[[140 131 130 141 131 129 134 126 129 129 123 129 126 129 120 124]
 [113 132 130 115 127 123 128 132 130 130 129 127 132 126 140 129]
 [129 129 130 130 131 123 124 116 135 131 149 129 126 134 130 126]
 [143 129 119 142 125 132 127 130 123 124 125 128 127 124 120 128]
 [125 129 113 125 122 141 129 125 128 129 134 127 130 129 136 132]
 [120 127 112 119 119 142 132 128 131 131 129 126 132 129 138 133]
 [135 130 144 135 133 116 123 121 127 128 138 129 124 130 126 124]
 [124 126 137 124 132 117 133 132 135 131 115 130 127 128 126 125]
 [118 130 122 114 125 130 133 122 137 136 135 128 134 134 143 132]
 [120 126 133 120 133 122 128 132 121 124 132 129 128 126 136 128]] 129

[[152 124 138 143 123 120]
 [152 117 137 140 125 119]
 [111 113 119 118 150 151]
 [151 112 137 142 128 130]
 [132 113 129 130 136 129]
 [141 136 132 134 131 125]
 [155 110 136 143 132 129]
 [130 142 129 127 124 121]
 [118 112 122 127 146 148]
 [127 136 131 134 123 124]] 143

[[134 123 134 119 124 119 141 133 128 133 141 127 138 128]
 [105 126 133 114 140 129 133 132 123 142 130 120 122 120]
 [126 126 124 120 131 131 124 129 132 118 122 141 118 133]
 [115 120 134 137 121 139 127 139 105 138 139 109 134 134]
 [122 138 123 124 137 113 127 121 131 124 128 137 124 129]
 [123 136 122 138 130 121 123 122 129 126 133 131 127 136]
 [131 132 127 134 129 130 126 126 126 124 121 134 129 129]
 [122 105 139 122 123 142 129 148 115 134 124 125 133 133]
 [126 132 128 112 136 128 128 127 140 125 120 140 119 122]
 [137 128 117 127 125 135 117 128 135 111 126 145 124 142]] 127

[[134 127 120 123 143 115 133 125 139 113 127 141 115 146 119]
 [146 132 145 141 134 144 134 137 130 144 132 134 142 131 149]
 [116 146 126 130 129 126 122 133 124 127 136 131 132 131 126]
 [130 142 133 131 129 139 131 118 122 143 112 127 138 121 143]
 [113 148 117 141 128 135 128 121 129 144 117 117 125 121 129]] 115

[[115 123 115 121 121 130 121 110 142 122]
 [119 121 123 122 128 129 124 125 140 125]
 [141 157 154 155 141 134 136 146 124 140]
 [107 118 129 134 119 130 105 125 139 119]
 [126 151 127 132 126 127 119 126 122 133]
 [141 126 127 125 140 139 151 130 144 140]
 [116 132 125 130 129 127 115 120 152 120]] 110

[[125 145 123 155 139 136 126 129 135 117 123 119 128 105 126 132]
 [131 130 130 122 135 123 133 130 131 133 131 129 129 131 128 130]
 [118 122 115 140 114 150 126 113 136 106 119 110 119 118 131 126]
 [132 127 129 124 130 126 130 126 134 129 132 130 129 129 130 131]
 [126 126 125 138 135 131 125 123 138 123 127 126 128 117 126 125]
 [121 132 127 121 122 133 133 126 128 121 125 116 118 129 134 130]] 105
---
Q: [136 125  99 138 131 146 104]
A: 136, 104

Q: [131 155 106 134 122 147 128]
A: 131, 128

Q:
[[127 142 141 122 149]
 [138 134 135 131 139]
 [134 111 131 150 116]]
A: 127, 116

Q:
[[122 120 138 125 150 141]
 [135 116 149 116 131 129]
 [131 153 122 107 131 121]]
A: 122, 121

Q: [126 131 129 106]
A: 126, 106

Q:
[[154 141 120 130 138]
 [149 107 127 150 124]]
A: 154, 124
---
[[153 140 128 128]
 [128 128 129 146]
 [131 153 140 128]] >> 153

[[118 128 121 116 133]
 [110 125 121 122 139]
 [111 103 125 117 131]] >> 103

[[119 124 137 152]
 [122 120 141 117]
 [122 128 125 113]] >> 128

[[145 103 127 128]
 [128 122 157 117]
 [116 101 139 128]] >> 101

[[121 120 120 139 147 122 123]
 [127 117 117 151 147 124 124]
 [121 120 115 148 150 122 124]] >> 120

[[123 106 123 130]
 [129 130 135 121]
 [128 132 129 127]] >> 132
---
[[123 118 140 122 149]
 [143 123 130 146 106]
 [132 105 147 133 140]] out 140

[[127 131 132 128]
 [151 107 150 108]
 [121 125 129 125]] out 125

[[130 123 137 107 127 114]
 [122 129 134 136 121 119]
 [121 139 110 132 132 140]] out 140

[[156 139 112 115 118]
 [153 135 111 119 120]
 [152 134 110 119 121]] out 121

[[124 126 129 136]
 [125 125 131 135]
 [121 102 104 115]] out 115

[[126 121 132 129 127 130 124]
 [130 124 135 113 145 114 150]
 [120 132 129 127 130 124 136]] out 136

[[114 129 155 143  99 127 129]
 [115 126 130 125 124 119 132]
 [135 141 109 131 146 135 139]] out 139
---
array([133, 129, 108, 119, 132, 103]) => 103
array([104, 151, 126, 128, 115]) => 115
array([138, 106, 132, 141, 112, 131, 128]) => 128
array([103, 136, 137, 140, 133, 129, 138]) => 138
array([128, 112, 121, 129, 137, 140, 151]) => 151
array([123,  99, 118, 122]) => 122
array([135, 103, 148, 129]) => 129
array([153, 100, 153, 111]) => 111
array([118, 138, 110, 155]) => 155
array([112, 134, 110, 117, 105, 128, 133]) => 133
---
115	111	118	134	115	130
120	144	127	130	118	126
125	99	114	121	126	115
>> 121

115	134	128	124	99	130 >> 124

130	115	124	143	150	128	99 >> 150

131	127	133	114	113
132	100	125	124	130
131	121	128	117	123
>> 128

113	132	139	148	118	137
120	132	132	149	119	151
>> 149

143	134	122	133	114	137
104	128	104	104	113	108
>> 104

157	135	126	149	139	107 >> 149

109	125	142	157 >> 125
---
[[128 128 129 126 130]
 [105 120 111 145 148]
 [139 132 134 126 113]] -> 130

[[122 125 144 112 102 114 140]
 [133 105 126 123 106 110 150]
 [107 123 158 117 120 112 138]] -> 140

[[127 145 121 129 103 132 143]
 [128 112 121 123 141 132 113]
 [130 108 122 141 148 130 108]] -> 143

[[128 117 127 136 128]
 [128  98 133 120 128]
 [128 132 129 126 128]] -> 128

[[119 141 131 115 136]
 [149 118 133 116 131]
 [104 124 116 120 121]] -> 136

[[129 129 129 127 146 129]
 [123 124 122 126 123 122]
 [126 124 130 115 150 130]] -> 129

[[121 127 126 135 126 105]
 [107 140 133 142 138 128]
 [106 133 114 117 155 142]] -> 105
---
105	115	127	124
152	135	136	130
156	100	120	137
→ 105

126	126	102	128
118	127	128	130
126	130	131	126
→ 126

116	118	158	136	149	146
151	103	153	148	123	127
128	157	133	106	156	148
→ 116

102	137	115	133
106	127	110	141
122	124	133	124
→ 102

139	133	125	121	123	128	132
129	111	125	130	130	149	117
127	119	128	131	125	122	122
→ 139

124	129	138	125
123	121	132	124
108	109	151	118
→ 124

142	154	111	120	146
142	153	111	105	146
142	153	111	105	145
→ 142
---
[[108 119 125 128]
 [151 127 129 129]
 [137 120 128 135]] Out: 129

[[110 116 117 128 106 142]
 [123 147 141 100 108 131]] Out: 117

[[118 151 131 123 140 115 119]
 [145 122 117 136 108 127 137]
 [137 100 111 119 101 135 123]] Out: 117

[[110 147 107 123 143]
 [137 123 135 128 120]
 [110 132 105 123 144]] Out: 135

[[128 127 128 128 150]
 [128 133 108 128 120]
 [128 120 130 129 135]] Out: 108

[[140 128 120 151 121 107 143]
 [136 106 141 132 122 142 136]
 [125 140 145 140 118 123 118]] Out: 141

[[133 127 139 129 140]
 [127 141 118 136 137]
 [119 107 129 119 125]] Out: 118

[[116 127 128 128 112 114]
 [132 155 134 139 137 144]] Out: 128

[[137 155 145 104 120 113 138]
 [111 142 106 140 140 102 128]
 [146 143 128 154 110 130 144]] Out: 106
---
[127 132 133 115 105 136 124]	133
[120 100 111 117 129 133 139]	111
[124 107 105 141 103 109 116]	105
[127 105 102 121 147 144 129]	102
[112 133 120  99 120 124 124]	120
[117 125 138 150 106 133 127]	138
---
132	140	139	101: 140
141	136	101	149	116	143: 136
133	102	137	104	140: 102
149	104	155	122: 104
120	122	153	117	119	106	129: 122
124	153	154	111: 153
